Below is a small trained network, with its code and all its weights. Each question gives an input and a target symbol and asks what happens when units are switched off, that is, made to give their printed mean instead of their output.

import numpy as np


def w(rows, s, z=0):
    codes = np.array(rows[::2]) - 128.0
    scale = np.full(codes.shape[1], s)
    scale[-1] = z or s
    return codes * scale


def norm(h):
    return h / np.sqrt((h * h).mean(-1, keepdims=True) + 1e-5)


def f(y):
    return np.maximum(y, 0)


def softmax(a):
    e = np.exp(a - a.max(-1, keepdims=True))
    return e / e.sum(-1, keepdims=True)


def log_softmax(a):
    a = a - a.max(-1, keepdims=True)
    return a - np.log(np.exp(a).sum(-1, keepdims=True))


def net(x, mask):
    ids = ['γδεθμξπφω'.index(c) for c in x.split()]
    T = len(ids)
    res = E[ids] + P[:T]
    r = norm(res)
    for j in range(3):
        rows = slice(2 * j, 2 * j + 2)
        q, k, v = (r @ M[0][rows].T for M in (Q, K, V))
        z = softmax(np.where(np.tri(T) > 0, q @ k.T / 2**0.5, -1e9)) @ v
        o = O[0][rows]
        res = res + np.where(mask[j], z, o[:, -1]) @ o[:, :-1]
    y = f(norm(res) @ A[0][:, :-1].T + A[0][:, -1])
    res = res + np.where(mask[3:7], y, B[0][:, -1]) @ B[0][:, :-1]
    return log_softmax(norm(res)[-1] @ U[:, :-1].T + U[:, -1])


Q, K, V, O, A, B = {}, {}, {}, {}, {}, {}
E = w([
[119,136,108,41,109,119],'γ',
[151,117,124,132,53,183],'δ',
[80,99,96,66,118,103],'ε',
[146,251,70,84,167,175],'θ',
[91,60,119,98,81,122],'μ',
[172,91,160,114,76,196],'ξ',
[95,81,192,97,208,187],'π',
[135,122,117,121,107,233],'φ',
[91,173,43,77,105,89],'ω',
],0.017)
P = w([
[30,167,167,174,133,162],'0',
[55,153,169,44,56,132],'1',
[44,113,170,207,78,252],'2',
[93,110,41,85,157,234],'3',
[120,116,164,83,99,80],'4',
[59,116,161,203,81,213],'5',
[138,37,37,92,150,184],'6',
[166,120,174,101,116,55],'7',
[79,111,175,207,69,205],'8',
[188,23,33,111,162,151],'9',
],0.017)
Q[0] = w([
[121,93,62,217,154,143],'head 0',
[97,131,126,227,140,100],'head 0',
[107,227,97,26,99,110],'head 1',
[192,37,5,57,78,181],'head 1',
[190,81,52,113,163,132],'head 2',
[114,195,129,196,110,49],'head 2',
],0.021)
K[0] = w([
[188,110,105,160,164,98],'head 0',
[64,140,124,197,109,155],'head 0',
[88,150,148,165,39,156],'head 1',
[250,117,90,126,103,33],'head 1',
[215,137,107,114,178,44],'head 2',
[56,150,56,171,141,165],'head 2',
],0.023)
V[0] = w([
[67,203,178,98,68,152],'head 0',
[198,155,230,45,109,76],'head 0',
[118,19,188,75,154,107],'head 1',
[124,107,166,103,251,167],'head 1',
[65,68,210,162,121,141],'head 2',
[194,104,95,121,152,243],'head 2',
],0.023)
O[0] = w([
[134,42,121,50,183,52,242],'head 0',
[133,185,24,18,100,72,117],'head 0',
[41,31,185,148,219,80,210],'head 1',
[152,88,106,159,243,191,151],'head 1',
[91,246,63,148,48,131,254],'head 2',
[40,3,75,178,68,110,131],'head 2',
],0.012,0.02)
A[0] = w([
[180,89,107,138,244,66,140],'neuron 0',
[217,73,160,178,197,89,152],'neuron 1',
[148,138,53,122,148,25,114],'neuron 2',
[140,225,4,221,171,145,2],'neuron 3',
],0.03,0.0092)
B[0] = w([
[211,162,121,182,83,94,253],'neuron 0',
[53,68,131,102,124,167,197],'neuron 1',
[34,78,126,87,160,82,250],'neuron 2',
[197,249,1,76,125,180,179],'neuron 3',
],0.032,0.015)
U = w([
[15,115,56,88,130,115,77],'γ',
[171,107,81,143,149,2,171],'δ',
[161,111,160,78,133,141,159],'ε',
[137,177,30,161,131,140,252],'θ',
[184,145,150,185,109,62,158],'μ',
[187,51,79,106,69,125,48],'ξ',
[103,74,81,224,195,152,119],'π',
[81,210,159,173,188,96,94],'φ',
[117,151,125,162,7,98,70],'ω',
],0.012,0.0036)

Each question gives the input, a string of symbols that net reads in full, and the target symbol t.
The units are the heads (2 rows each of Q, K, V and O) and the neurons (one row each of A and B). Each row of codes is followed by its name. A weight is (code - 128) times the scale printed after its matrix; where a second scale follows, it is the last column's (O, A, B and U).
mask holds one flag per unit, heads first, then neurons. A switched-off unit (its flag False) gives its mean, the last column of its rows in O or B, instead of its output. The means were averaged over made-up inputs and are rounded, as every weight is.
A unit's drop is (log p(t) with every unit on - log p(t) with that unit switched off) / (log p(t) with every unit on - log p(t) with every unit switched off).
The circuit of an input: a set's keep is (log p(t) with only the set's units on - log p(t) with every unit switched off) / (log p(t) with every unit on - log p(t) with every unit switched off). Starting from all 7 units, units are removed one at a time, each time the one whose removal leaves the highest keep (on an exact tie, the one counted first), for as long as the keep stays at least 0.8.
units of the circuit, in order: the units of the circuit, biggest drop first
most important unit: the unit with the biggest drop
k most important neurons: the k neurons with the biggest drops, biggest first
heads that matter: for each layer, one digit per head in row order, 1 if its drop is at least 0.15 and else 0, layers parted by /
input ξ π π γ ω π δ, target ε: 2 most important neurons : (neuron 2; neuron 0)
input φ δ ξ ξ, target ω: units of the circuit, in order : (head 1; head 0)
input γ π φ θ ξ ξ, target θ: units of the circuit, in order : (head 1)
input π π μ δ ξ ε, target π: 2 most important neurons : (neuron 0; neuron 2)
input θ π θ γ π μ μ μ ξ ε, target φ: units of the circuit, in order : (head 0; head 1; head 2)
input ω θ π π, target ξ: units of the circuit, in order : (head 2; head 1)
input ξ π θ μ ξ ε π φ θ ω, target π: heads that matter : 101
input θ π π γ, target θ: heads that matter : 000
input φ ξ φ μ π π ξ φ μ θ, target π: units of the circuit, in order : (head 2; head 0)
input ε ξ π φ δ ω, target ω: 3 most important neurons : (neuron 2; neuron 0; neuron 1)
input γ π θ π μ γ ω π π ω, target θ: units of the circuit, in order : (head 0; neuron 3)
input π φ ε ξ γ π π θ π γ, target ξ: heads that matter : 001
input ω μ π γ ω φ, target ω: 2 most important neurons : (neuron 2; neuron 3)
input δ δ θ ξ π φ, target π: units of the circuit, in order : (head 1)
input ω ξ μ ε ξ μ θ ε μ ξ, target μ: units of the circuit, in order : (head 2; neuron 0)
input π ε π, target π: heads that matter : 110
input π π ξ γ γ ξ γ, target δ: units of the circuit, in order : (head 2; neuron 0; head 0)
input ε ω θ, target θ: heads that matter : 010
input δ ξ μ π μ μ π, target φ: units of the circuit, in order : (head 0; head 2)
input γ π γ μ θ θ π δ ξ μ, target ω: most important unit : head 1
input π ξ π γ π μ φ ω θ, target θ: heads that matter : 000
input π ε ξ μ π π μ, target θ: heads that matter : 101
input ξ ξ ω μ μ ξ γ, target φ: units of the circuit, in order : (head 1; head 0; head 2)
input γ γ δ ξ μ π μ, target φ: heads that matter : 111
input μ ξ π φ ω ξ ε, target ε: heads that matter : 111
input π ξ δ π δ φ ω ω ω μ, target ε: units of the circuit, in order : (head 2; head 0)
